Here is a tiny trained network, its code and every weight. The questions are about switching its units off for an input and a class, where a switched-off unit gives its printed mean instead of its output.

import numpy as np


def w(rows, s, z=0):
    codes = np.array(rows[::2]) - 128.0
    scale = np.full(codes.shape[1], s)
    scale[-1] = z or s
    return codes * scale


def f(y):
    return np.maximum(y, 0)


def log_softmax(a):
    a = a - a.max(-1, keepdims=True)
    return a - np.log(np.exp(a).sum(-1, keepdims=True))


def net(x, mask):
    res = np.array(x, float).reshape(1, 8) / 4 @ E
    y = f(res @ A[0][:, :-1].T + A[0][:, -1])
    res = res + np.where(mask, y, B[0][:, -1]) @ B[0][:, :-1]
    return log_softmax(res[-1] @ U[:, :-1].T + U[:, -1])


A, B = {}, {}
E = w([
[127,129,126],'x0',
[26,116,222],'x1',
[126,128,124],'x2',
[195,1,234],'x3',
[131,126,130],'x4',
[130,126,127],'x5',
[129,128,131],'x6',
[130,127,126],'x7',
],0.0075)
A[0] = w([
[210,128,79,133],'N1',
[218,146,90,191],'N2',
[183,80,183,108],'N3',
[42,249,16,106],'N4',
[53,124,185,229],'N5',
[212,104,58,92],'N6',
[223,75,202,7],'N7',
],0.011,0.0015)
B[0] = w([
[58,3,180,171],'N1',
[64,46,160,175],'N2',
[207,231,108,182],'N3',
[175,179,191,247],'N4',
[49,2,116,182],'N5',
[90,53,170,175],'N6',
[215,143,143,196],'N7',
],0.0074,0.012)
U = w([
[10,3,171,122],'0',
[208,190,197,5],'1',
[83,71,117,239],'2',
],0.0064,0.0022)

Each question gives the input, the list of numbers given to net, and the class t.
The units are the neurons (one row each of A and B). Each row of codes is followed by its name. A weight is (code - 128) times the scale printed after its matrix; where a second scale follows, it is the last column's (A, B and U).
mask holds one flag per neuron, in row order. A switched-off neuron (its flag False) gives its mean, the last column of its row in B, instead of its output. The means were averaged over made-up inputs and are rounded, as every weight is.
A unit's drop is (log p(t) with every unit on - log p(t) with that unit switched off) / (log p(t) with every unit on - log p(t) with every unit switched off).
The circuit of an input: a set's keep is (log p(t) with only the set's units on - log p(t) with every unit switched off) / (log p(t) with every unit on - log p(t) with every unit switched off). Starting from all 7 units, units are removed one at a time, each time the one whose removal leaves the highest keep (on an exact tie, the one counted first), for as long as the keep stays at least 0.8.
circuit, biggest first: the units of the circuit, biggest drop first
most important unit: the unit with the biggest drop
top k neurons: the k neurons with the biggest drops, biggest first
drop when u is switched off: that unit's drop, to one decimal
input [0,-3,5,8,4,5,2,7], class 1: circuit, biggest first -> (N3)
input [7,-8,1,-7,-2,6,6,5], class 0: top 3 neurons -> (N1 N2 N6)
input [-5,2,2,5,-2,-3,3,-5], class 1: circuit, biggest first -> (N3 N7)
input [-5,-6,-8,-3,-8,-5,2,4], class 0: top 2 neurons -> (N1 N2)
input [7,1,-6,4,7,-3,-3,-6], class 1: circuit, biggest first -> (N3 N1)
input [-6,5,-8,8,-8,-4,-2,-1], class 1: top 2 neurons -> (N3 N7)
input [-5,-2,2,7,4,6,-7,1], class 1: top 3 neurons -> (N3 N7 N5)
input [8,-7,5,-7,3,5,8,-7], class 0: top 3 neurons -> (N1 N2 N6)
input [6,6,-4,8,3,-5,-2,-5], class 1: top 2 neurons -> (N3 N7)
input [-2,4,3,-7,-5,7,6,2], class 1: top 4 neurons -> (N4 N1 N2 N6)
input [6,-8,8,7,6,-2,6,4], class 0: top 4 neurons -> (N1 N2 N6 N4)
input [1,-8,6,2,-4,2,0,0], class 0: drop when N6 is switched off -> 0.1
input [-1,-5,-4,2,8,-1,-4,-5], class 0: drop when N1 is switched off -> 0.3
input [-7,-1,2,-8,-6,3,-5,3], class 1: drop when N6 is switched off -> 0.0
input [0,-8,-8,4,-6,7,-2,-6], class 0: most important unit -> N1
